Below is a small trained network, with its code and all its weights. Each question gives an input and a class and asks what happens when units are switched off, that is, made to give their printed mean instead of their output.

import numpy as np


def w(rows, s, z=0):
    codes = np.array(rows[::2]) - 128.0
    scale = np.full(codes.shape[1], s)
    scale[-1] = z or s
    return codes * scale


def norm(h):
    return h / np.sqrt((h * h).mean(-1, keepdims=True) + 1e-5)


def f(y):
    return np.maximum(y, 0)


def log_softmax(a):
    a = a - a.max(-1, keepdims=True)
    return a - np.log(np.exp(a).sum(-1, keepdims=True))


def net(x, mask):
    res = np.array(x, float).reshape(1, 7) / 4 @ E
    u = 0
    for l in range(2):
        y = f(norm(res) @ A[l][:, :-1].T + A[l][:, -1])
        res = res + np.where(mask[u : u + 7], y, B[l][:, -1]) @ B[l][:, :-1]
        u += 7
    return log_softmax(norm(res)[-1] @ U[:, :-1].T + U[:, -1])


A, B = {}, {}
E = w([
[255,97,140,119,92,148,119,222,158],'x0',
[79,68,144,182,72,119,133,176,84],'x1',
[97,115,201,101,62,177,90,88,146],'x2',
[136,128,121,125,122,126,127,121,122],'x3',
[167,117,160,174,136,129,220,91,81],'x4',
[137,79,89,143,120,135,129,101,138],'x5',
[135,140,153,229,123,5,72,98,198],'x6',
],0.0062)
A[0] = w([
[138,124,63,126,173,70,128,183,138,139],'0.n1',
[150,103,66,141,215,80,117,209,61,38],'0.n2',
[128,82,139,99,95,43,125,180,166,83],'0.n3',
[57,105,39,47,122,87,4,225,165,57],'0.n4',
[29,85,96,158,2,73,152,234,62,2],'0.n5',
[126,131,130,168,51,101,156,175,91,106],'0.n6',
[70,121,82,65,114,158,173,169,121,99],'0.n7',
],0.0068,0.0048)
B[0] = w([
[102,166,138,126,138,206,94,108,86,215],'0.n1',
[132,179,163,220,153,166,107,58,88,188],'0.n2',
[163,131,70,136,129,122,92,165,107,179],'0.n3',
[162,93,206,158,120,115,251,84,101,253],'0.n4',
[113,125,112,112,196,162,102,94,234,208],'0.n5',
[94,117,142,105,159,156,165,156,203,186],'0.n6',
[129,116,82,60,122,97,83,194,121,210],'0.n7',
],0.011,0.0046)
A[1] = w([
[176,125,162,194,142,10,106,124,99,79],'1.n1',
[101,119,128,178,141,2,36,137,187,35],'1.n2',
[253,116,155,145,92,186,85,204,131,66],'1.n3',
[209,192,122,64,178,115,123,65,186,4],'1.n4',
[186,156,156,160,136,102,239,109,127,138],'1.n5',
[129,123,182,124,40,175,47,110,158,61],'1.n6',
[53,137,97,87,114,41,132,84,83,116],'1.n7',
],0.01,0.0037)
B[1] = w([
[126,125,109,43,163,155,166,175,8,220],'1.n1',
[169,92,107,52,174,126,64,203,92,215],'1.n2',
[36,149,85,205,93,1,82,139,109,240],'1.n3',
[117,61,125,162,179,155,73,153,242,196],'1.n4',
[125,77,178,76,42,155,190,127,177,254],'1.n5',
[210,239,126,165,151,230,160,10,53,181],'1.n6',
[100,144,105,205,70,4,134,141,141,205],'1.n7',
],0.008,0.0064)
U = w([
[59,141,111,167,90,50,131,139,145,254],'0',
[142,86,96,35,147,133,119,202,63,138],'1',
[100,80,157,132,181,155,117,146,255,82],'2',
[138,60,209,106,97,102,230,129,129,45],'3',
[158,199,151,179,154,171,141,73,62,77],'4',
],0.014,0.0039)

Each question gives the input, the list of numbers given to net, and the class t.
The units are the neurons (one row each of A and B). Each row of codes is followed by its name. A weight is (code - 128) times the scale printed after its matrix; where a second scale follows, it is the last column's (A, B and U).
mask holds one flag per neuron, layer by layer. A switched-off neuron (its flag False) gives its mean, the last column of its row in B, instead of its output. The means were averaged over made-up inputs and are rounded, as every weight is.
A unit's drop is (log p(t) with every unit on - log p(t) with that unit switched off) / (log p(t) with every unit on - log p(t) with every unit switched off).
The circuit of an input: a set's keep is (log p(t) with only the set's units on - log p(t) with every unit switched off) / (log p(t) with every unit on - log p(t) with every unit switched off). Starting from the 12 units with the biggest drops (on a tie, the unit counted first), units are removed one at a time, each time the one whose removal leaves the highest keep (on an exact tie, the one counted first), for as long as the keep stays at least 0.8.
units of the circuit, in order: the units of the circuit, biggest drop first
most important unit: the unit with the biggest drop
k most important neurons: the k neurons with the biggest drops, biggest first
k most important neurons of layer l: the k neurons of layer l with the biggest drops, biggest first
input [3,-5,-8,-1,0,8,7], class 4: most important neuron => 0.n1
input [-6,5,-2,6,4,-2,-5], class 0: units of the circuit, in order => 1.n7; 0.n4
input [-5,-3,-8,-8,-6,-4,4], class 4: units of the circuit, in order => 0.n1; 1.n3
input [-3,7,6,-2,-8,-6,-7], class 3: 4 most important neurons => 0.n4; 1.n2; 1.n1; 0.n1
input [8,4,-2,0,3,3,-3], class 0: 2 most important neurons => 1.n3; 0.n4
input [8,-6,3,-4,6,5,7], class 0: 3 most important neurons => 1.n3; 0.n4; 0.n5
input [-5,-5,-5,2,7,4,-2], class 3: 3 most important neurons => 1.n5; 0.n5; 1.n3
input [0,8,-3,3,-8,-7,6], class 2: 3 most important neurons of layer 0 => 0.n5; 0.n6; 0.n1
input [3,-8,-8,1,-6,6,-6], class 2: 2 most important neurons => 1.n4; 1.n1
input [-4,3,8,0,6,3,-7], class 4: 2 most important neurons => 0.n4; 1.n5
input [-7,-8,-2,-8,5,-6,2], class 2: 3 most important neurons of layer 1 => 1.n4; 1.n3; 1.n5
input [7,-8,-1,3,-1,3,-3], class 2: 2 most important neurons => 1.n4; 1.n7
input [-6,0,6,-4,6,8,8], class 1: units of the circuit, in order => 1.n2; 1.n1; 0.n4
input [-4,4,7,4,-1,4,7], class 1: most important unit => 1.n2
input [5,0,-2,-5,-7,-3,6], class 3: 4 most important neurons => 0.n4; 1.n5; 0.n7; 1.n1
input [-4,7,-8,-4,7,-4,7], class 4: 3 most important neurons => 0.n2; 0.n7; 0.n1
input [0,0,-7,-8,-2,-2,5], class 4: units of the circuit, in order => 0.n1; 0.n2
input [6,8,5,7,2,-7,1], class 2: 2 most important neurons => 0.n5; 0.n6
input [-1,4,6,-6,-7,8,-5], class 3: 2 most important neurons of layer 0 => 0.n4; 0.n1
input [-8,-2,-2,0,-7,1,-8], class 0: units of the circuit, in order => 1.n7; 1.n1
input [1,0,-8,7,-2,-6,-5], class 4: most important unit => 0.n2
input [-7,1,-8,-4,-5,5,5], class 4: 3 most important neurons of layer 1 => 1.n3; 1.n1; 1.n4
input [5,-3,2,6,6,-6,8], class 1: 3 most important neurons => 1.n1; 0.n4; 1.n2
input [3,-3,6,-6,5,-7,-3], class 4: units of the circuit, in order => 0.n4; 1.n6
input [8,-4,7,-4,-1,-5,1], class 0: 2 most important neurons of layer 0 => 0.n1; 0.n2
input [3,5,8,6,-7,-2,-4], class 4: 2 most important neurons of layer 1 => 1.n6; 1.n5
input [-4,-6,-7,1,-6,-8,7], class 1: 3 most important neurons of layer 1 => 1.n1; 1.n2; 1.n3
input [-6,5,2,-2,2,7,-6], class 0: most important unit => 1.n7
input [4,3,-2,-2,-1,6,1], class 0: 2 most important neurons => 0.n3; 1.n3
input [2,7,7,-5,6,6,2], class 2: units of the circuit, in order => 0.n5; 0.n4
